Below is a small trained network, with its code and all its weights. Each question gives an input and a target symbol and asks what happens when units are switched off, that is, made to give their printed mean instead of their output.

import numpy as np


def w(rows, s, z=0):
    codes = np.array(rows[::2]) - 128.0
    scale = np.full(codes.shape[1], s)
    scale[-1] = z or s
    return codes * scale


def f(y):
    return y / 2 * (1 + np.tanh(0.7978845608 * (y + 0.044715 * y**3)))


def softmax(a):
    e = np.exp(a - a.max(-1, keepdims=True))
    return e / e.sum(-1, keepdims=True)


def log_softmax(a):
    a = a - a.max(-1, keepdims=True)
    return a - np.log(np.exp(a).sum(-1, keepdims=True))


def net(x, mask):
    ids = ['αβγεζθλμπστφψω'.index(c) for c in x.split()]
    T = len(ids)
    res = E[ids] + P[:T]
    u = 0
    for l in range(3):
        q, k, v = (res @ M[l].T for M in (Q, K, V))
        z = softmax(np.where(np.tri(T) > 0, q @ k.T / 3**0.5, -1e9)) @ v
        res = res + np.where(mask[u], z, O[l][:, -1]) @ O[l][:, :-1]
        u += 1
        y = f(res @ A[l][:, :-1].T + A[l][:, -1])
        res = res + np.where(mask[u : u + 4], y, B[l][:, -1]) @ B[l][:, :-1]
        u += 4
    return log_softmax(res[-1] @ U[:, :-1].T + U[:, -1])


Q, K, V, O, A, B = {}, {}, {}, {}, {}, {}
E = w([
[101,147,175,136],'α',
[93,132,125,104],'β',
[170,150,165,251],'γ',
[189,73,71,80],'ε',
[131,86,128,151],'ζ',
[79,190,86,48],'θ',
[122,84,42,176],'λ',
[178,141,138,85],'μ',
[117,91,171,109],'π',
[145,151,128,114],'σ',
[140,52,154,164],'τ',
[133,213,38,154],'φ',
[26,146,53,160],'ψ',
[108,136,90,57],'ω',
],0.017)
P = w([
[120,46,2,78],'0',
[183,103,113,164],'1',
[175,125,101,153],'2',
[176,119,118,156],'3',
[161,133,116,174],'4',
[174,130,122,163],'5',
[175,135,116,156],'6',
[159,153,106,145],'7',
[167,152,127,154],'8',
[164,148,134,159],'9',
[163,164,151,166],'10',
],0.0055)
Q[0] = w([
[58,191,199,119],'L0H1',
[254,125,26,199],'L0H1',
[144,51,96,93],'L0H1',
],0.0061)
K[0] = w([
[96,2,96,60],'L0H1',
[168,151,182,250],'L0H1',
[140,127,107,137],'L0H1',
],0.0085)
V[0] = w([
[64,50,131,98],'L0H1',
[171,36,136,50],'L0H1',
[124,254,48,76],'L0H1',
],0.0068)
O[0] = w([
[74,107,3,13,57],'L0H1',
[102,57,156,23,50],'L0H1',
[38,20,219,163,254],'L0H1',
],0.0053,0.0048)
A[0] = w([
[110,189,158,83,100],'L0N1',
[101,1,121,96,255],'L0N2',
[41,76,191,88,168],'L0N3',
[158,113,153,194,91],'L0N4',
],0.011,0.0032)
B[0] = w([
[183,2,151,141,138],'L0N1',
[46,149,176,69,254],'L0N2',
[75,229,209,102,204],'L0N3',
[210,74,86,84,231],'L0N4',
],0.0069,0.0043)
Q[1] = w([
[254,146,165,151],'L1H1',
[68,11,96,227],'L1H1',
[190,86,25,185],'L1H1',
],0.006)
K[1] = w([
[186,69,182,139],'L1H1',
[116,77,147,255],'L1H1',
[194,166,128,212],'L1H1',
],0.0095)
V[1] = w([
[60,186,150,182],'L1H1',
[150,100,2,77],'L1H1',
[136,119,163,12],'L1H1',
],0.0059)
O[1] = w([
[88,87,84,105,254],'L1H1',
[96,2,90,225,116],'L1H1',
[137,79,150,53,47],'L1H1',
],0.0096,0.0018)
A[1] = w([
[111,59,111,102,67],'L1N1',
[237,255,96,102,54],'L1N2',
[125,151,126,189,113],'L1N3',
[114,177,95,133,3],'L1N4',
],0.0074,0.003)
B[1] = w([
[142,2,156,219,147],'L1N1',
[143,78,198,120,253],'L1N2',
[158,109,76,169,220],'L1N3',
[76,16,228,133,136],'L1N4',
],0.0079,0.0044)
Q[2] = w([
[249,150,112,198],'L2H1',
[92,151,135,137],'L2H1',
[68,170,55,129],'L2H1',
],0.011)
K[2] = w([
[255,208,150,147],'L2H1',
[36,123,9,237],'L2H1',
[69,163,82,152],'L2H1',
],0.0079)
V[2] = w([
[74,194,65,143],'L2H1',
[127,195,163,3],'L2H1',
[131,233,188,20],'L2H1',
],0.006)
O[2] = w([
[88,186,88,245,128],'L2H1',
[53,111,85,152,11],'L2H1',
[80,147,110,100,1],'L2H1',
],0.011,0.0085)
A[2] = w([
[219,77,125,58,150],'L2N1',
[132,132,148,126,109],'L2N2',
[156,122,133,150,49],'L2N3',
[235,254,130,136,253],'L2N4',
],0.0066,0.0037)
B[2] = w([
[112,164,227,189,197],'L2N1',
[222,63,123,193,131],'L2N2',
[31,2,96,97,145],'L2N3',
[104,143,46,84,253],'L2N4',
],0.0079,0.015)
U = w([
[126,146,167,145,20],'α',
[116,3,147,220,95],'β',
[169,240,132,113,252],'γ',
[100,152,172,226,241],'ε',
[139,148,150,116,121],'ζ',
[103,65,213,185,51],'θ',
[138,20,153,144,51],'λ',
[122,124,156,145,40],'μ',
[234,108,159,117,174],'π',
[170,200,45,143,119],'σ',
[93,160,138,131,35],'τ',
[162,84,134,63,140],'φ',
[141,63,125,101,35],'ψ',
[117,101,170,182,85],'ω',
],0.007,0.0043)

Each question gives the input, a string of symbols that net reads in full, and the target symbol t.
The units are the heads (3 rows each of Q, K, V and O) and the neurons (one row each of A and B). Each row of codes is followed by its name. A weight is (code - 128) times the scale printed after its matrix; where a second scale follows, it is the last column's (O, A, B and U).
mask holds one flag per unit, layer by layer, with each layer's heads first. A switched-off unit (its flag False) gives its mean, the last column of its rows in O or B, instead of its output. The means were averaged over made-up inputs and are rounded, as every weight is.
A unit's drop is (log p(t) with every unit on - log p(t) with that unit switched off) / (log p(t) with every unit on - log p(t) with every unit switched off).
The circuit of an input: a set's keep is (log p(t) with only the set's units on - log p(t) with every unit switched off) / (log p(t) with every unit on - log p(t) with every unit switched off). Starting from the 12 units with the biggest drops (on a tie, the unit counted first), units are removed one at a time, each time the one whose removal leaves the highest keep (on an exact tie, the one counted first), for as long as the keep stays at least 0.8.
units of the circuit, in order: the units of the circuit, biggest drop first
unit that matters most: the unit with the biggest drop
top k neurons: the k neurons with the biggest drops, biggest first
top k neurons in layer l: the k neurons of layer l with the biggest drops, biggest first
input π θ π γ θ, target φ: units of the circuit, in order	(L1H1, L0H1, L2H1)
input φ γ φ φ, target π: units of the circuit, in order	(L1N2, L2H1, L0H1, L0N4)
input λ γ φ φ φ γ μ θ, target π: units of the circuit, in order	(L1H1, L2H1)
input λ φ φ θ θ φ ω, target π: units of the circuit, in order	(L1H1, L2H1, L0H1, L0N3)
input ω θ π γ ε λ α γ, target π: units of the circuit, in order	(L2H1, L0N4)
input λ φ γ θ φ λ β φ ω ζ θ, target π: units of the circuit, in order	(L1H1, L2H1, L0H1)
input φ σ π σ θ φ ε γ τ, target π: unit that matters most	L0H1
input τ λ θ θ θ ζ φ γ φ λ, target π: units of the circuit, in order	(L0H1, L2H1, L0N4, L0N2)
input λ μ μ φ γ α φ θ α, target π: units of the circuit, in order	(L1H1, L0H1, L2H1, L1N1)
input φ π φ ω γ π γ σ, target π: top 2 neurons	(L1N2, L0N4)
input θ λ γ σ ω ζ, target π: units of the circuit, in order	(L2H1, L0H1, L0N4, L0N2)
input θ φ μ φ γ ω φ μ γ θ π, target τ: top 2 neurons	(L0N3, L0N2)
input λ γ θ γ φ φ ψ ω, target π: units of the circuit, in order	(L1H1, L2H1, L1N1, L0H1)
input γ π ε θ φ θ φ, target π: unit that matters most	L2H1
input λ ω θ σ φ θ β, target π: units of the circuit, in order	(L1H1, L2H1, L0N3, L0H1)
input θ λ θ φ λ γ φ ψ ε ω, target τ: top 2 neurons in layer 0	(L0N3, L0N2)
input θ ψ λ φ μ θ θ θ, target τ: top 3 neurons in layer 0	(L0N3, L0N2, L0N4)
input ω β μ, target φ: top 4 neurons	(L0N3, L0N2, L1N1, L2N1)
input φ γ φ φ γ τ ε φ φ σ, target π: top 2 neurons	(L0N4, L1N2)
input φ λ φ φ φ ε σ θ λ ω, target γ: unit that matters most	L0H1
input φ φ ε θ φ ω λ θ φ φ, target σ: top 2 neurons in layer 0	(L0N3, L0N2)
input ε σ θ λ τ ε ε ω λ β, target θ: top 2 neurons in layer 2	(L2N1, L2N4)
